Below are the code and all the weights of a small trained network. Each question names an input and a class and asks about switching units off, where a switched-off unit gives its printed mean instead of its output.

import numpy as np


def w(rows, s, z=0):
    codes = np.array(rows[::2]) - 128.0
    scale = np.full(codes.shape[1], s)
    scale[-1] = z or s
    return codes * scale


def f(y):
    return y / 2 * (1 + np.tanh(0.7978845608 * (y + 0.044715 * y**3)))


def log_softmax(a):
    a = a - a.max(-1, keepdims=True)
    return a - np.log(np.exp(a).sum(-1, keepdims=True))


def net(x, mask):
    res = np.array(x, float).reshape(1, 5) / 4 @ E
    y = f(res @ A[0][:, :-1].T + A[0][:, -1])
    res = res + np.where(mask, y, B[0][:, -1]) @ B[0][:, :-1]
    return log_softmax(res[-1] @ U[:, :-1].T + U[:, -1])


A, B = {}, {}
E = w([
[150,52,198,49,98,36,122],'x0',
[168,75,8,175,157,51,154],'x1',
[127,129,130,129,131,127,130],'x2',
[1,83,81,86,161,128,124],'x3',
[135,239,85,41,182,83,139],'x4',
],0.0099)
A[0] = w([
[110,155,209,80,94,203,104,39],'n0',
[38,75,83,93,127,120,123,57],'n1',
[158,110,83,142,120,84,120,66],'n2',
[150,155,111,88,165,116,141,147],'n3',
[40,102,126,102,131,129,115,42],'n4',
[140,61,143,181,111,165,113,122],'n5',
[200,137,170,168,136,97,158,4],'n6',
[131,78,132,158,119,160,152,97],'n7',
[142,151,116,110,141,115,117,115],'n8',
[137,180,119,61,121,54,119,110],'n9',
[96,145,172,112,115,160,143,1],'n10',
[98,184,61,209,117,211,125,91],'n11',
[123,129,122,122,140,129,109,62],'n12',
[119,177,117,106,150,97,126,80],'n13',
[148,177,97,164,133,171,125,50],'n14',
[109,79,139,171,118,143,101,84],'n15',
[136,150,176,122,135,157,133,28],'n16',
[130,199,99,87,124,93,131,108],'n17',
[173,40,202,36,96,22,122,39],'n18',
[115,28,184,190,107,116,123,106],'n19',
[177,76,31,185,136,62,145,31],'n20',
[252,152,159,149,95,118,95,72],'n21',
],0.015,0.0027)
B[0] = w([
[78,121,152,90,84,96,30,208],'n0',
[179,99,180,134,126,37,191,196],'n1',
[90,132,158,109,119,117,77,172],'n2',
[135,141,126,86,107,163,141,167],'n3',
[129,134,135,148,126,47,205,177],'n4',
[139,162,95,67,122,158,148,185],'n5',
[163,106,137,127,117,53,168,177],'n6',
[124,130,105,82,128,157,143,160],'n7',
[130,117,121,97,122,146,132,146],'n8',
[150,156,63,105,110,175,144,192],'n9',
[108,116,137,114,122,103,70,159],'n10',
[156,118,135,231,181,188,130,218],'n11',
[153,105,144,117,113,138,126,127],'n12',
[156,130,120,82,113,156,138,163],'n13',
[144,100,132,170,179,145,138,172],'n14',
[143,130,116,70,131,153,141,164],'n15',
[80,149,123,130,118,88,112,155],'n16',
[123,135,81,85,107,163,151,181],'n17',
[136,118,145,252,208,208,101,253],'n18',
[148,165,57,88,101,182,158,205],'n19',
[54,136,166,100,82,94,19,230],'n20',
[135,103,151,119,130,41,224,212],'n21',
],0.023,0.019)
U = w([
[170,102,156,216,239,227,104,192],'0',
[180,186,48,8,110,222,171,79],'1',
[52,117,191,83,99,93,3,180],'2',
[202,72,188,112,147,6,247,4],'3',
],0.0068,0.0013)

Each question gives the input, the list of numbers given to net, and the class t.
The units are the neurons (one row each of A and B). Each row of codes is followed by its name. A weight is (code - 128) times the scale printed after its matrix; where a second scale follows, it is the last column's (A, B and U).
mask holds one flag per neuron, in row order. A switched-off neuron (its flag False) gives its mean, the last column of its row in B, instead of its output. The means were averaged over made-up inputs and are rounded, as every weight is.
A unit's drop is (log p(t) with every unit on - log p(t) with that unit switched off) / (log p(t) with every unit on - log p(t) with every unit switched off).
most important unit: the unit with the biggest drop
k most important neurons: the k neurons with the biggest drops, biggest first
drop when u is switched off: that unit's drop, to one decimal
input [8,-8,7,-6,0], class 0: 3 most important neurons	n18, n20, n2
input [1,3,2,4,-2], class 3: most important unit	n1
input [2,2,7,-5,5], class 1: 3 most important neurons	n9, n1, n17
input [2,3,7,0,-2], class 2: 3 most important neurons	n11, n20, n9
input [6,8,-4,3,8], class 1: 3 most important neurons	n9, n17, n0
input [6,7,-3,5,-4], class 2: 3 most important neurons	n20, n11, n2
input [8,8,5,-6,1], class 0: 2 most important neurons	n18, n0
input [1,5,-3,5,-4], class 2: 3 most important neurons	n20, n21, n6
input [1,4,-5,-4,5], class 1: 3 most important neurons	n9, n0, n1
input [4,1,1,-6,-5], class 3: 4 most important neurons	n21, n6, n9, n11
input [-3,-4,6,-4,-5], class 1: 2 most important neurons	n18, n20
input [-5,7,4,6,-4], class 2: 3 most important neurons	n20, n18, n21
input [-7,-8,-4,-6,1], class 2: 2 most important neurons	n0, n18
input [3,-3,5,7,-4], class 3: most important unit	n1
input [7,-7,-8,4,-6], class 0: 3 most important neurons	n18, n20, n19
input [-2,-7,-4,-3,5], class 2: drop when n12 is switched off	0.0
input [8,5,7,0,-8], class 0: drop when n9 is switched off	0.3
input [1,-5,-6,-8,-3], class 3: drop when n21 is switched off	2.7
